Below are the code and all the weights of a small trained network. Each question names an input and a class and asks about switching units off, where a switched-off unit gives its printed mean instead of its output.

import numpy as np


def w(rows, s, z=0):
    codes = np.array(rows[::2]) - 128.0
    scale = np.full(codes.shape[1], s)
    scale[-1] = z or s
    return codes * scale


def f(y):
    return np.maximum(y, 0)


def log_softmax(a):
    a = a - a.max(-1, keepdims=True)
    return a - np.log(np.exp(a).sum(-1, keepdims=True))


def net(x, mask):
    res = np.array(x, float).reshape(1, 4) / 4 @ E
    y = f(res @ A[0][:, :-1].T + A[0][:, -1])
    res = res + np.where(mask, y, B[0][:, -1]) @ B[0][:, :-1]
    return log_softmax(res[-1] @ U[:, :-1].T + U[:, -1])


A, B = {}, {}
E = w([
[236,72,93,176,84,254],'x0',
[105,77,12,18,62,82],'x1',
[132,154,94,140,132,129],'x2',
[150,47,77,164,253,68],'x3',
],0.011)
A[0] = w([
[189,17,32,102,30,173,47],'n0',
[86,139,91,38,108,31,121],'n1',
[26,148,122,31,66,132,152],'n2',
[176,50,36,89,63,178,59],'n3',
[74,58,46,101,233,60,136],'n4',
[163,62,74,139,64,149,77],'n5',
[148,65,89,97,251,72,139],'n6',
[43,58,60,99,204,26,121],'n7',
[207,118,154,163,143,204,106],'n8',
[216,78,143,191,245,151,129],'n9',
[164,160,168,139,34,172,176],'n10',
[129,23,34,75,223,57,91],'n11',
[199,109,164,237,134,228,114],'n12',
[180,165,180,201,61,215,144],'n13',
[243,64,146,203,155,226,147],'n14',
[84,234,136,30,33,89,207],'n15',
[188,45,64,106,63,162,71],'n16',
[143,204,175,95,54,174,251],'n17',
[62,246,254,199,222,68,253],'n18',
[100,204,92,143,81,190,175],'n19',
[104,217,192,118,60,208,235],'n20',
[123,103,142,227,104,162,119],'n21',
[210,41,103,226,240,145,143],'n22',
[175,227,170,115,67,181,190],'n23',
],0.0078,0.0051)
B[0] = w([
[98,206,175,69,193,150,193],'n0',
[164,57,64,139,48,132,194],'n1',
[85,120,63,100,73,120,193],'n2',
[94,179,187,86,193,140,182],'n3',
[209,101,132,129,134,117,195],'n4',
[87,175,219,72,209,132,164],'n5',
[207,125,146,150,147,127,187],'n6',
[235,103,103,132,126,137,201],'n7',
[134,106,108,177,71,124,181],'n8',
[85,121,106,203,136,14,201],'n9',
[151,121,142,98,106,197,182],'n10',
[198,118,132,139,142,128,198],'n11',
[158,87,59,193,71,118,210],'n12',
[162,110,135,156,93,179,201],'n13',
[126,119,112,191,125,101,218],'n14',
[47,106,82,56,46,121,213],'n15',
[118,176,170,107,181,118,176],'n16',
[141,125,130,105,86,207,198],'n17',
[105,216,254,50,215,171,251],'n18',
[127,129,133,88,105,160,168],'n19',
[157,137,125,111,83,221,208],'n20',
[158,107,80,173,81,121,166],'n21',
[92,128,117,173,155,48,212],'n22',
[157,117,154,108,80,176,190],'n23',
],0.0085,0.018)
U = w([
[64,179,184,81,145,202,226],'0',
[218,66,113,135,85,173,51],'1',
[130,160,172,110,253,92,211],'2',
[87,86,89,190,111,74,9],'3',
[72,86,77,96,50,107,114],'4',
],0.011,0.0012)

Each question gives the input, the list of numbers given to net, and the class t.
The units are the neurons (one row each of A and B). Each row of codes is followed by its name. A weight is (code - 128) times the scale printed after its matrix; where a second scale follows, it is the last column's (A, B and U).
mask holds one flag per neuron, in row order. A switched-off neuron (its flag False) gives its mean, the last column of its row in B, instead of its output. The means were averaged over made-up inputs and are rounded, as every weight is.
A unit's drop is (log p(t) with every unit on - log p(t) with that unit switched off) / (log p(t) with every unit on - log p(t) with every unit switched off).
The circuit of an input: a set's keep is (log p(t) with only the set's units on - log p(t) with every unit switched off) / (log p(t) with every unit on - log p(t) with every unit switched off). Starting from the 12 units with the biggest drops (on a tie, the unit counted first), units are removed one at a time, each time the one whose removal leaves the highest keep (on an exact tie, the one counted first), for as long as the keep stays at least 0.8.
circuit, biggest first: the units of the circuit, biggest drop first
top k neurons: the k neurons with the biggest drops, biggest first
drop of u: that unit's drop, to one decimal
input [-8,1,-5,6], class 1: circuit, biggest first => [n7]
input [-7,7,0,1], class 1: top 3 neurons => [n7, n4, n11]
input [-5,1,0,5], class 1: top 3 neurons => [n7, n1, n0]
input [1,3,-6,-8], class 0: top 2 neurons => [n12, n9]
input [1,-6,-6,7], class 3: top 2 neurons => [n9, n12]
input [7,1,8,-5], class 0: top 3 neurons => [n0, n3, n5]
input [6,0,8,3], class 3: top 2 neurons => [n18, n12]
input [-5,1,-1,7], class 1: top 3 neurons => [n7, n1, n4]
input [-2,2,-8,-8], class 4: top 2 neurons => [n15, n18]
input [2,-8,3,-6], class 1: drop of n12 => 0.1
input [-6,5,5,2], class 1: drop of n7 => 0.2
input [-1,4,-2,-3], class 4: drop of n18 => 0.6
